Below is a small trained network, with its code and all its weights. Each question gives an input and a target symbol and asks what happens when units are switched off, that is, made to give their printed mean instead of their output.

import numpy as np


def w(rows, s, z=0):
    codes = np.array(rows[::2]) - 128.0
    scale = np.full(codes.shape[1], s)
    scale[-1] = z or s
    return codes * scale


def f(y):
    return np.maximum(y, 0)


def softmax(a):
    e = np.exp(a - a.max(-1, keepdims=True))
    return e / e.sum(-1, keepdims=True)


def log_softmax(a):
    a = a - a.max(-1, keepdims=True)
    return a - np.log(np.exp(a).sum(-1, keepdims=True))


def net(x, mask):
    ids = ['ΘΞΠΩαγζμτφ'.index(c) for c in x.split()]
    T = len(ids)
    res = E[ids] + P[:T]
    u = 0
    for l in range(2):
        q, k, v = (res @ M[l].T for M in (Q, K, V))
        z = softmax(np.where(np.tri(T) > 0, q @ k.T / 2**0.5, -1e9)) @ v
        res = res + np.where(mask[u], z, O[l][:, -1]) @ O[l][:, :-1]
        u += 1
        y = f(res @ A[l][:, :-1].T + A[l][:, -1])
        res = res + np.where(mask[u : u + 16], y, B[l][:, -1]) @ B[l][:, :-1]
        u += 16
    return log_softmax(res[-1] @ U[:, :-1].T + U[:, -1])


Q, K, V, O, A, B = {}, {}, {}, {}, {}, {}
E = w([
[91,122,118,99,113,138,57,116,135,97,99],'Θ',
[143,131,111,156,196,61,66,125,118,97,99],'Ξ',
[184,117,130,174,193,142,127,154,131,159,121],'Π',
[126,117,102,89,126,153,154,154,145,189,105],'Ω',
[93,126,185,116,140,88,84,90,255,118,59],'α',
[159,135,111,139,236,39,103,69,138,101,121],'γ',
[139,121,132,120,179,104,145,141,188,179,72],'ζ',
[126,110,96,125,127,137,96,156,135,137,107],'μ',
[148,102,103,128,102,169,101,111,148,142,162],'τ',
[115,152,174,80,87,246,126,91,129,110,113],'φ',
],0.025)
P = w([
[116,91,102,176,69,75,121,146,44,146,178],'0',
[222,142,161,77,109,121,103,159,164,112,205],'1',
[154,98,189,165,131,133,137,137,122,49,93],'2',
[112,161,138,103,214,112,118,185,116,156,172],'3',
[152,134,165,236,130,112,118,121,119,97,73],'4',
[77,123,116,185,113,188,110,133,167,45,102],'5',
[136,204,111,141,127,166,87,134,182,135,159],'6',
[126,151,88,223,99,157,108,93,113,70,58],'7',
[134,218,49,147,122,125,97,138,179,181,123],'8',
[113,146,49,246,102,139,147,96,157,114,70],'9',
[144,197,60,187,82,135,104,110,227,153,116],'10',
],0.014)
Q[0] = w([
[124,14,164,174,86,98,193,81,68,103,63],'L0H1',
[189,255,29,252,71,172,92,73,183,145,27],'L0H1',
],0.0087)
K[0] = w([
[180,198,218,32,151,94,46,171,117,199,197],'L0H1',
[69,254,78,207,130,148,117,89,135,190,122],'L0H1',
],0.0073)
V[0] = w([
[68,114,110,10,81,157,203,73,126,153,59],'L0H1',
[67,191,163,143,173,3,83,49,180,69,87],'L0H1',
],0.0051)
O[0] = w([
[164,19,104,130,169,128,96,134,58,244,110,3],'L0H1',
[183,66,113,38,135,105,247,126,90,128,134,180],'L0H1',
],0.013,0.006)
A[0] = w([
[106,122,129,103,104,69,84,67,22,129,146,128],'L0N1',
[79,101,61,128,172,62,134,76,137,123,148,107],'L0N2',
[156,107,150,138,160,114,169,152,152,134,100,111],'L0N3',
[135,158,168,59,110,119,127,187,110,181,195,138],'L0N4',
[180,103,56,141,177,121,84,66,155,92,77,252],'L0N5',
[112,136,157,112,122,133,170,119,132,197,83,231],'L0N6',
[134,161,132,138,176,93,152,159,84,188,172,200],'L0N7',
[101,176,157,171,134,194,69,128,118,180,51,91],'L0N8',
[2,139,157,178,166,132,154,99,142,131,104,133],'L0N9',
[147,87,135,183,130,164,83,128,105,191,125,226],'L0N10',
[71,156,102,113,121,120,55,118,122,135,127,162],'L0N11',
[160,122,104,194,151,183,201,143,150,128,161,132],'L0N12',
[66,126,123,99,115,126,197,172,143,95,110,75],'L0N13',
[96,159,142,200,97,126,141,118,214,103,161,131],'L0N14',
[132,98,89,110,101,115,52,128,177,57,121,219],'L0N15',
[146,110,108,102,96,135,177,184,128,84,175,94],'L0N16',
],0.0087,0.0035)
B[0] = w([
[117,27,185,177,89,131,104,29,200,87,212,135],'L0N1',
[127,161,196,143,23,180,116,110,149,155,144,149],'L0N2',
[148,182,186,77,102,184,99,71,121,141,149,178],'L0N3',
[152,105,107,168,142,127,70,141,167,100,103,143],'L0N4',
[52,112,133,96,79,255,138,202,171,146,152,210],'L0N5',
[144,162,131,169,96,154,92,165,227,118,171,162],'L0N6',
[106,105,97,101,74,134,120,149,162,94,116,154],'L0N7',
[87,106,134,119,156,88,175,123,192,136,230,191],'L0N8',
[208,156,121,137,148,136,53,179,98,177,194,182],'L0N9',
[33,73,169,117,131,118,138,119,185,99,134,159],'L0N10',
[180,108,120,202,146,143,218,123,142,77,230,161],'L0N11',
[87,137,150,57,80,109,136,140,134,95,112,193],'L0N12',
[204,207,133,146,137,44,176,104,105,128,152,167],'L0N13',
[116,186,84,109,162,110,156,144,68,146,96,250],'L0N14',
[107,90,107,130,183,188,169,191,54,132,150,198],'L0N15',
[32,151,174,135,182,78,182,112,184,74,189,160],'L0N16',
],0.0062,0.016)
Q[1] = w([
[121,140,122,198,132,145,183,163,192,74,176],'L1H1',
[194,64,198,188,254,126,96,51,29,198,87],'L1H1',
],0.0036)
K[1] = w([
[64,127,42,88,93,45,123,59,158,137,177],'L1H1',
[122,125,122,1,243,221,116,178,243,70,131],'L1H1',
],0.005)
V[1] = w([
[91,93,49,171,203,174,168,252,13,51,87],'L1H1',
[59,54,225,148,57,171,99,22,16,84,202],'L1H1',
],0.005)
O[1] = w([
[234,125,133,244,206,119,209,119,246,89,55,25],'L1H1',
[138,125,120,149,225,163,191,75,87,236,54,255],'L1H1',
],0.011,0.0058)
A[1] = w([
[134,116,103,151,98,146,69,130,178,159,184,92],'L1N1',
[89,158,154,68,178,117,72,108,45,156,146,94],'L1N2',
[10,180,72,171,210,87,137,177,138,165,104,124],'L1N3',
[139,78,210,115,99,97,156,58,164,178,143,150],'L1N4',
[168,97,124,175,138,125,110,110,177,65,96,251],'L1N5',
[107,92,111,137,194,82,113,123,111,138,67,101],'L1N6',
[201,160,156,179,158,157,196,116,148,90,67,152],'L1N7',
[153,77,120,175,131,132,68,127,147,207,187,102],'L1N8',
[108,126,140,164,136,37,89,52,114,152,115,182],'L1N9',
[139,83,121,135,212,156,95,94,121,200,90,101],'L1N10',
[159,141,154,110,85,95,97,148,47,168,163,23],'L1N11',
[109,114,121,177,221,130,208,46,140,196,120,116],'L1N12',
[143,86,123,132,140,83,92,159,180,34,103,127],'L1N13',
[113,70,206,149,126,129,183,159,87,99,103,135],'L1N14',
[254,104,101,83,162,225,76,143,165,36,142,193],'L1N15',
[73,135,89,81,169,126,163,198,193,156,93,181],'L1N16',
],0.0071,0.003)
B[1] = w([
[148,129,144,125,135,73,85,104,59,73,145,160],'L1N1',
[153,138,79,209,120,143,167,171,146,149,69,251],'L1N2',
[142,69,135,107,160,103,162,146,104,121,172,237],'L1N3',
[175,125,102,98,176,240,169,164,129,84,148,164],'L1N4',
[107,119,124,144,96,99,115,149,135,254,178,201],'L1N5',
[89,142,100,161,104,157,146,131,111,129,160,150],'L1N6',
[65,90,96,88,138,110,114,105,147,129,89,251],'L1N7',
[175,148,155,113,192,159,177,147,83,61,131,153],'L1N8',
[177,133,115,187,174,176,203,161,143,88,84,132],'L1N9',
[142,145,169,218,33,41,91,60,112,102,130,198],'L1N10',
[72,110,92,132,126,62,128,99,122,118,65,181],'L1N11',
[150,134,99,116,113,125,25,158,123,73,87,240],'L1N12',
[125,107,133,149,56,140,165,66,102,142,117,193],'L1N13',
[141,111,107,104,118,130,134,169,105,170,142,143],'L1N14',
[133,161,96,117,62,114,126,119,113,206,138,208],'L1N15',
[135,127,166,149,116,182,130,105,81,69,141,226],'L1N16',
],0.0072,0.02)
U = w([
[189,132,135,145,68,141,128,94,49,118,78,37],'Θ',
[102,146,140,135,101,72,154,18,73,3,60,34],'Ξ',
[104,232,55,178,153,118,120,150,136,63,74,117],'Π',
[138,134,192,127,65,118,101,143,73,25,135,195],'Ω',
[155,58,139,68,116,131,196,109,54,162,85,178],'α',
[108,125,159,111,148,111,209,58,84,44,88,113],'γ',
[98,110,127,91,36,135,53,137,97,136,53,140],'ζ',
[113,124,133,177,86,112,159,98,128,125,127,149],'μ',
[116,106,63,131,168,144,83,142,146,134,107,97],'τ',
[122,97,196,138,163,199,153,122,95,146,135,254],'φ',
],0.0046,0.0021)

Each question gives the input, a string of symbols that net reads in full, and the target symbol t.
The units are the heads (2 rows each of Q, K, V and O) and the neurons (one row each of A and B). Each row of codes is followed by its name. A weight is (code - 128) times the scale printed after its matrix; where a second scale follows, it is the last column's (O, A, B and U).
mask holds one flag per unit, layer by layer, with each layer's heads first. A switched-off unit (its flag False) gives its mean, the last column of its rows in O or B, instead of its output. The means were averaged over made-up inputs and are rounded, as every weight is.
A unit's drop is (log p(t) with every unit on - log p(t) with that unit switched off) / (log p(t) with every unit on - log p(t) with every unit switched off).
The circuit of an input: a set's keep is (log p(t) with only the set's units on - log p(t) with every unit switched off) / (log p(t) with every unit on - log p(t) with every unit switched off). Starting from the 12 units with the biggest drops (on a tie, the unit counted first), units are removed one at a time, each time the one whose removal leaves the highest keep (on an exact tie, the one counted first), for as long as the keep stays at least 0.8.
circuit, biggest first: the units of the circuit, biggest drop first
most important unit: the unit with the biggest drop
top k neurons: the k neurons with the biggest drops, biggest first
input ζ Π Π Π α Ω τ Π α, target Ω: circuit, biggest first : [L1H1; L1N2]
input φ γ τ Θ ζ γ Π τ, target Π: circuit, biggest first : [L0H1]
input Π Ω τ γ ζ Π Π μ, target μ: top 3 neurons : [L1N5; L1N13; L1N12]
input α Π Π Π Π Π α, target Π: circuit, biggest first : [L0H1; L0N14]
input Π τ γ ζ α Π Π Ξ ζ γ, target μ: top 3 neurons : [L0N5; L0N14; L1N12]
input ζ α Π ζ Π Π Π Θ, target Ω: circuit, biggest first : [L1H1; L0N15]
input Π Θ ζ Π α, target μ: circuit, biggest first : [L1H1; L1N5; L1N12]
input ζ φ Θ Π φ φ Ξ α, target Ω: circuit, biggest first : [L1H1; L0N15]
input Π Π φ, target μ: top 2 neurons : [L1N5; L1N12]
input ζ Π Π μ ζ μ Θ Π ζ ζ ζ, target Ω: circuit, biggest first : [L1H1; L1N2]
input Ω ζ Π, target φ: circuit, biggest first : [L1N12; L1N11; L1N10]
input ζ Π φ Π Π ζ ζ γ ζ ζ Π, target ζ: circuit, biggest first : [L1H1; L0N15; L0N5; L0N14]
input τ Π Ξ, target Π: circuit, biggest first : [L0H1; L0N14]
input Π τ Π Π ζ α ζ, target α: most important unit : L0H1
input ζ Ω Π Π γ, target Ω: circuit, biggest first : [L1H1; L0N5]
input Π ζ Π Π φ ζ ζ α ζ φ, target μ: top 2 neurons : [L0N14; L1N12]
input Ω Π φ, target φ: circuit, biggest first : [L1N12; L1N10]
input Π Ω μ Ω, target μ: top 2 neurons : [L0N14; L1N12]
input φ ζ φ φ α Π ζ ζ Ω Π Ξ, target Θ: top 2 neurons : [L0N5; L1N10]
input Π Π ζ γ Π Π τ ζ ζ γ ζ, target μ: top 2 neurons : [L0N5; L0N14]
input ζ φ Ω, target Ω: circuit, biggest first : [L1H1]
input φ Π α ζ Θ α Π Π τ Π, target Θ: top 3 neurons : [L1N10; L0N5; L0N1]
input φ ζ Π τ Π μ Π, target Θ: top 2 neurons : [L1N10; L0N1]
input Π τ Ω Π Ω Π α, target μ: circuit, biggest first : [L1H1; L1N12; L1N5]
input Θ γ Π Π Π Π Π φ γ τ Π, target Ξ: top 3 neurons : [L1N10; L0N1; L0N5]
input φ γ φ Π Π Π ζ ζ α, target Θ: top 3 neurons : [L1N10; L0N5; L0N1]
input Π Π Π, target Π: top 3 neurons : [L0N14; L1N10; L0N9]
input Π ζ Ω τ Π Π φ φ, target φ: top 2 neurons : [L0N8; L1N10]
input ζ ζ Π, target Ω: top 3 neurons : [L1N7; L1N5; L1N2]
